Below are the code and all the weights of a small trained network. Each question names an input and a class and asks about switching units off, where a switched-off unit gives its printed mean instead of its output.

import numpy as np


def w(rows, s, z=0):
    codes = np.array(rows[::2]) - 128.0
    scale = np.full(codes.shape[1], s)
    scale[-1] = z or s
    return codes * scale


def f(y):
    return np.maximum(y, 0)


def log_softmax(a):
    a = a - a.max(-1, keepdims=True)
    return a - np.log(np.exp(a).sum(-1, keepdims=True))


def net(x, mask):
    res = np.array(x, float).reshape(1, 5) / 4 @ E
    y = f(res @ A[0][:, :-1].T + A[0][:, -1])
    res = res + np.where(mask, y, B[0][:, -1]) @ B[0][:, :-1]
    return log_softmax(res[-1] @ U[:, :-1].T + U[:, -1])


A, B = {}, {}
E = w([
[128,128,128,128],'x0',
[120,143,251,125],'x1',
[165,137,137,43],'x2',
[128,128,128,128],'x3',
[90,78,140,107],'x4',
],0.025)
A[0] = w([
[184,126,128,31,131],'n0',
[190,251,118,169,254],'n1',
[154,114,148,123,82],'n2',
[104,154,204,155,101],'n3',
[145,167,213,52,38],'n4',
[82,20,138,98,165],'n5',
],0.017,0.0096)
B[0] = w([
[157,107,8,90,233],'n0',
[140,223,123,134,253],'n1',
[140,118,93,141,143],'n2',
[152,139,203,94,222],'n3',
[85,128,84,199,238],'n4',
[89,40,141,130,225],'n5',
],0.019,0.022)
U = w([
[119,169,92,198,253],'0',
[99,88,104,193,210],'1',
[198,167,100,31,30],'2',
[136,88,110,1,56],'3',
[159,173,182,126,71],'4',
[119,96,193,109,22],'5',
],0.021,0.0056)

Each question gives the input, the list of numbers given to net, and the class t.
The units are the neurons (one row each of A and B). Each row of codes is followed by its name. A weight is (code - 128) times the scale printed after its matrix; where a second scale follows, it is the last column's (A, B and U).
mask holds one flag per neuron, in row order. A switched-off neuron (its flag False) gives its mean, the last column of its row in B, instead of its output. The means were averaged over made-up inputs and are rounded, as every weight is.
A unit's drop is (log p(t) with every unit on - log p(t) with that unit switched off) / (log p(t) with every unit on - log p(t) with every unit switched off).
The circuit of an input: a set's keep is (log p(t) with only the set's units on - log p(t) with every unit switched off) / (log p(t) with every unit on - log p(t) with every unit switched off). Starting from all 6 units, units are removed one at a time, each time the one whose removal leaves the highest keep (on an exact tie, the one counted first), for as long as the keep stays at least 0.8.
circuit, biggest first: the units of the circuit, biggest drop first
unit that matters most: the unit with the biggest drop
k most important neurons: the k neurons with the biggest drops, biggest first
drop when u is switched off: that unit's drop, to one decimal
input [-7,7,-5,6,-2], class 4: circuit, biggest first => [n3]
input [2,5,4,1,2], class 1: 2 most important neurons => [n4; n1]
input [-7,-5,1,-4,-7], class 2: 2 most important neurons => [n4; n5]
input [7,1,-6,-7,-6], class 4: circuit, biggest first => [n4; n0]
input [0,2,-6,-2,3], class 5: circuit, biggest first => [n4; n0]
input [5,1,4,-5,7], class 1: 2 most important neurons => [n4; n3]
input [3,8,2,8,1], class 1: circuit, biggest first => [n4; n1]
input [-2,2,3,-1,0], class 0: 2 most important neurons => [n4; n5]
input [-5,1,-6,2,-4], class 4: 2 most important neurons => [n4; n0]
input [6,1,1,-4,3], class 1: 3 most important neurons => [n3; n0; n5]
input [-1,-3,-1,-3,3], class 1: 3 most important neurons => [n3; n0; n1]
input [-4,1,6,-7,-5], class 0: 2 most important neurons => [n4; n3]
input [-5,8,-6,4,0], class 4: 2 most important neurons => [n3; n5]
input [-5,-4,2,0,2], class 3: 2 most important neurons => [n4; n1]
input [-4,-1,8,6,1], class 3: circuit, biggest first => [n1]
input [-1,1,6,-1,-5], class 0: 2 most important neurons => [n4; n3]
input [-8,6,2,-8,0], class 0: 2 most important neurons => [n4; n5]
input [4,1,-4,7,3], class 5: 2 most important neurons => [n4; n0]
input [-2,6,6,-5,3], class 1: drop when n2 is switched off => 0.0
input [-1,4,4,7,4], class 1: drop when n4 is switched off => 2.2
input [5,6,-5,5,1], class 5: unit that matters most => n1
input [5,2,-3,-2,8], class 5: drop when n4 is switched off => 0.2
input [2,8,6,7,3], class 1: drop when n4 is switched off => 3.2
